Here is a tiny trained network, its code and every weight. The questions are about switching its units off for an input and a class, where a switched-off unit gives its printed mean instead of its output.

import numpy as np


def w(rows, s, z=0):
    codes = np.array(rows[::2]) - 128.0
    scale = np.full(codes.shape[1], s)
    scale[-1] = z or s
    return codes * scale


def norm(h):
    return h / np.sqrt((h * h).mean(-1, keepdims=True) + 1e-5)


def f(y):
    return np.maximum(y, 0)


def log_softmax(a):
    a = a - a.max(-1, keepdims=True)
    return a - np.log(np.exp(a).sum(-1, keepdims=True))


def net(x, mask):
    res = np.array(x, float).reshape(1, 3) / 4 @ E
    u = 0
    for l in range(4):
        y = f(norm(res) @ A[l][:, :-1].T + A[l][:, -1])
        res = res + np.where(mask[u : u + 6], y, B[l][:, -1]) @ B[l][:, :-1]
        u += 6
    return log_softmax(norm(res)[-1] @ U[:, :-1].T + U[:, -1])


A, B = {}, {}
E = w([
[137,98,3],'x0',
[224,177,124],'x1',
[126,126,130],'x2',
],0.0065)
A[0] = w([
[76,120,137,10],'0.n1',
[211,160,141,254],'0.n2',
[132,1,186,5],'0.n3',
[95,81,148,233],'0.n4',
[118,110,74,206],'0.n5',
[138,155,124,163],'0.n6',
],0.0056,0.0026)
B[0] = w([
[113,91,61,138],'0.n1',
[29,162,121,252],'0.n2',
[126,140,104,147],'0.n3',
[103,254,128,223],'0.n4',
[64,190,192,209],'0.n5',
[104,149,122,160],'0.n6',
],0.005,0.0035)
A[1] = w([
[105,247,106,143],'1.n1',
[104,119,141,37],'1.n2',
[176,143,127,52],'1.n3',
[245,166,132,44],'1.n4',
[235,176,114,6],'1.n5',
[113,142,156,110],'1.n6',
],0.013,0.0018)
B[1] = w([
[140,37,134,254],'1.n1',
[112,120,109,142],'1.n2',
[100,103,80,141],'1.n3',
[2,118,141,167],'1.n4',
[54,113,109,168],'1.n5',
[182,114,77,164],'1.n6',
],0.0087,0.0091)
A[2] = w([
[60,171,137,23],'2.n1',
[132,130,18,162],'2.n2',
[175,156,227,96],'2.n3',
[157,184,232,193],'2.n4',
[180,89,1,255],'2.n5',
[208,170,113,61],'2.n6',
],0.0073,0.0021)
B[2] = w([
[60,108,98,163],'2.n1',
[255,228,127,210],'2.n2',
[229,190,79,170],'2.n3',
[246,238,45,189],'2.n4',
[218,207,234,252],'2.n5',
[72,159,168,128],'2.n6',
],0.0053,0.004)
A[3] = w([
[254,232,122,125],'3.n1',
[88,189,144,4],'3.n2',
[183,133,31,70],'3.n3',
[17,111,99,86],'3.n4',
[77,182,114,94],'3.n5',
[24,136,106,119],'3.n6',
],0.0061,0.0036)
B[3] = w([
[254,86,99,255],'3.n1',
[98,113,184,131],'3.n2',
[185,209,77,155],'3.n3',
[125,104,71,221],'3.n4',
[60,71,154,153],'3.n5',
[78,52,22,220],'3.n6',
],0.0044,0.0042)
U = w([
[139,89,128,233],'0',
[15,142,89,158],'1',
[181,252,122,176],'2',
[169,24,177,37],'3',
[96,213,123,10],'4',
],0.014,0.013)

Each question gives the input, the list of numbers given to net, and the class t.
The units are the neurons (one row each of A and B). Each row of codes is followed by its name. A weight is (code - 128) times the scale printed after its matrix; where a second scale follows, it is the last column's (A, B and U).
mask holds one flag per neuron, layer by layer. A switched-off neuron (its flag False) gives its mean, the last column of its row in B, instead of its output. The means were averaged over made-up inputs and are rounded, as every weight is.
A unit's drop is (log p(t) with every unit on - log p(t) with that unit switched off) / (log p(t) with every unit on - log p(t) with every unit switched off).
The circuit of an input: a set's keep is (log p(t) with only the set's units on - log p(t) with every unit switched off) / (log p(t) with every unit on - log p(t) with every unit switched off). Starting from the 12 units with the biggest drops (on a tie, the unit counted first), units are removed one at a time, each time the one whose removal leaves the highest keep (on an exact tie, the one counted first), for as long as the keep stays at least 0.8.
units of the circuit, in order: the units of the circuit, biggest drop first
k most important neurons: the k neurons with the biggest drops, biggest first
top k neurons in layer l: the k neurons of layer l with the biggest drops, biggest first
drop when u is switched off: that unit's drop, to one decimal
input [4,6,-3], class 1: units of the circuit, in order -> (1.n4)
input [-7,-4,-4], class 2: units of the circuit, in order -> (1.n1; 2.n4; 1.n4)
input [-4,0,3], class 2: units of the circuit, in order -> (1.n5; 2.n4)
input [-4,4,-3], class 1: units of the circuit, in order -> (1.n4; 2.n5)
input [2,-3,1], class 3: 3 most important neurons -> (1.n4; 0.n2; 1.n5)
input [1,2,-2], class 3: 2 most important neurons -> (1.n1; 0.n2)
input [2,-3,-2], class 3: 3 most important neurons -> (1.n4; 0.n2; 1.n5)
input [8,5,-5], class 2: 2 most important neurons -> (2.n5; 2.n2)
input [7,7,1], class 1: top 2 neurons in layer 2 -> (2.n4; 2.n3)
input [5,3,3], class 2: 2 most important neurons -> (2.n2; 0.n4)
input [0,3,-3], class 3: 2 most important neurons -> (0.n2; 1.n1)
input [1,1,-3], class 3: top 2 neurons in layer 1 -> (1.n1; 1.n4)
input [2,4,2], class 1: drop when 1.n6 is switched off -> 0.5
input [3,8,-7], class 1: drop when 1.n4 is switched off -> 0.9
input [8,5,6], class 2: drop when 2.n5 is switched off -> 0.2
input [5,2,-3], class 2: top 2 neurons in layer 2 -> (2.n2; 2.n5)
